Below is a small trained network, with its code and all its weights. Each question gives an input and a class and asks what happens when units are switched off, that is, made to give their printed mean instead of their output.

import numpy as np


def w(rows, s, z=0):
    codes = np.array(rows[::2]) - 128.0
    scale = np.full(codes.shape[1], s)
    scale[-1] = z or s
    return codes * scale


def norm(h):
    return h / np.sqrt((h * h).mean(-1, keepdims=True) + 1e-5)


def f(y):
    return y / 2 * (1 + np.tanh(0.7978845608 * (y + 0.044715 * y**3)))


def log_softmax(a):
    a = a - a.max(-1, keepdims=True)
    return a - np.log(np.exp(a).sum(-1, keepdims=True))


def net(x, mask):
    res = np.array(x, float).reshape(1, 7) / 4 @ E
    u = 0
    for l in range(2):
        y = f(norm(res) @ A[l][:, :-1].T + A[l][:, -1])
        res = res + np.where(mask[u : u + 5], y, B[l][:, -1]) @ B[l][:, :-1]
        u += 5
    return log_softmax(norm(res)[-1] @ U[:, :-1].T + U[:, -1])


A, B = {}, {}
E = w([
[49,205,132,208,139,104,147,7,184,138],'x0',
[114,148,130,126,107,116,133,174,97,51],'x1',
[59,115,116,187,153,66,74,98,158,158],'x2',
[113,170,145,112,220,123,96,162,35,50],'x3',
[219,150,77,133,106,117,69,138,38,138],'x4',
[199,163,205,145,128,31,139,103,189,85],'x5',
[121,124,107,207,2,43,144,106,62,54],'x6',
],0.0069)
A[0] = w([
[102,125,136,119,130,107,153,147,172,129,63],'0.n0',
[88,123,64,152,91,113,140,134,128,102,25],'0.n1',
[163,153,126,92,134,133,84,148,6,94,69],'0.n2',
[113,111,114,101,130,141,147,219,30,84,42],'0.n3',
[113,157,137,157,91,53,133,144,156,91,2],'0.n4',
],0.011,0.006)
B[0] = w([
[98,71,154,124,201,15,89,146,133,54,136],'0.n0',
[7,168,185,88,100,179,111,98,128,160,152],'0.n1',
[168,74,146,242,182,110,112,94,2,152,254],'0.n2',
[240,61,115,236,178,74,141,95,14,149,247],'0.n3',
[172,19,151,5,144,237,33,136,51,76,166],'0.n4',
],0.0074,0.0068)
A[1] = w([
[59,198,185,68,119,178,251,148,113,54,40],'1.n0',
[206,128,109,115,92,91,114,62,74,87,99],'1.n1',
[2,176,124,177,141,112,125,90,167,162,1],'1.n2',
[84,145,149,210,59,86,110,87,128,94,154],'1.n3',
[26,108,19,140,108,144,75,62,87,220,165],'1.n4',
],0.0079,0.0055)
B[1] = w([
[36,138,90,174,77,166,116,80,94,115,153],'1.n0',
[161,155,147,230,122,135,126,116,75,155,222],'1.n1',
[71,145,116,123,3,62,115,24,85,77,183],'1.n2',
[116,40,102,76,145,122,136,120,74,155,207],'1.n3',
[94,196,104,161,192,131,154,142,117,59,254],'1.n4',
],0.011,0.0063)
U = w([
[135,70,131,15,65,193,120,190,144,130,127],'0',
[106,197,71,116,201,211,153,191,124,126,167],'1',
[209,221,126,134,55,105,115,146,185,154,3],'2',
[193,127,128,197,113,125,125,113,37,128,166],'3',
[109,144,192,107,185,87,142,97,244,122,92],'4',
[4,181,101,137,75,115,136,65,135,89,142],'5',
],0.015,0.0062)

Each question gives the input, the list of numbers given to net, and the class t.
The units are the neurons (one row each of A and B). Each row of codes is followed by its name. A weight is (code - 128) times the scale printed after its matrix; where a second scale follows, it is the last column's (A, B and U).
mask holds one flag per neuron, layer by layer. A switched-off neuron (its flag False) gives its mean, the last column of its row in B, instead of its output. The means were averaged over made-up inputs and are rounded, as every weight is.
A unit's drop is (log p(t) with every unit on - log p(t) with that unit switched off) / (log p(t) with every unit on - log p(t) with every unit switched off).
The circuit of an input: a set's keep is (log p(t) with only the set's units on - log p(t) with every unit switched off) / (log p(t) with every unit on - log p(t) with every unit switched off). Starting from all 10 units, units are removed one at a time, each time the one whose removal leaves the highest keep (on an exact tie, the one counted first), for as long as the keep stays at least 0.8.
units of the circuit, in order: the units of the circuit, biggest drop first
k most important neurons: the k neurons with the biggest drops, biggest first
top k neurons in layer l: the k neurons of layer l with the biggest drops, biggest first
drop when u is switched off: that unit's drop, to one decimal
input [-1,-8,4,-5,2,4,0], class 4: 3 most important neurons => [0.n3; 0.n2; 1.n1]
input [7,-3,4,7,1,-3,-8], class 5: units of the circuit, in order => [1.n2; 0.n3]
input [-1,-4,-7,-8,1,3,1], class 2: units of the circuit, in order => [0.n2; 0.n3]
input [6,5,-8,-8,4,-2,-6], class 1: units of the circuit, in order => [1.n2; 0.n3]
input [-4,-4,-4,-5,3,1,-1], class 0: units of the circuit, in order => [0.n3; 0.n2]
input [6,-6,-8,0,-5,-4,-5], class 5: units of the circuit, in order => [0.n3; 0.n2; 1.n0]
input [-1,-4,-2,-3,4,-5,-1], class 1: units of the circuit, in order => [0.n3; 1.n4]
input [6,-5,3,3,-8,-3,-8], class 5: units of the circuit, in order => [1.n2]
input [6,-3,-2,-1,-1,-7,-7], class 5: 3 most important neurons => [0.n3; 1.n2; 0.n4]
input [0,4,-1,0,-4,4,8], class 0: units of the circuit, in order => [0.n3; 0.n4; 0.n2]
input [0,6,3,6,-8,1,-8], class 5: units of the circuit, in order => [0.n3; 1.n0; 0.n2]
input [4,-8,-7,-5,-7,-4,-2], class 5: units of the circuit, in order => [0.n3; 0.n4]
input [-5,2,5,-5,8,4,-7], class 2: units of the circuit, in order => [0.n3; 1.n3; 0.n2]
input [5,5,-6,0,3,1,-4], class 1: units of the circuit, in order => [0.n3]
input [-7,-4,1,2,-8,3,4], class 0: units of the circuit, in order => [0.n2; 1.n4; 1.n1]
input [8,-1,8,3,-5,4,-8], class 5: 3 most important neurons => [1.n2; 0.n3; 0.n4]
input [-2,4,-1,-1,-4,-5,-3], class 1: top 3 neurons in layer 1 => [1.n1; 1.n2; 1.n3]
input [-1,-5,8,0,-2,5,-3], class 4: 2 most important neurons => [0.n1; 0.n0]
input [-3,4,-4,-6,-8,0,-3], class 4: top 2 neurons in layer 0 => [0.n0; 0.n4]
input [2,2,5,-1,-1,2,-3], class 5: units of the circuit, in order => [0.n3]
input [-3,-8,2,-6,-2,-4,0], class 1: 2 most important neurons => [1.n4; 1.n2]
input [4,-4,-4,-4,-3,3,1], class 4: drop when 0.n2 is switched off => 0.3
input [2,-8,-6,-5,4,-5,-8], class 1: drop when 1.n4 is switched off => 0.1
input [-3,2,0,-4,1,-5,-6], class 1: drop when 0.n2 is switched off => 0.0
input [4,-1,8,0,7,-8,-1], class 5: drop when 0.n3 is switched off => 0.2
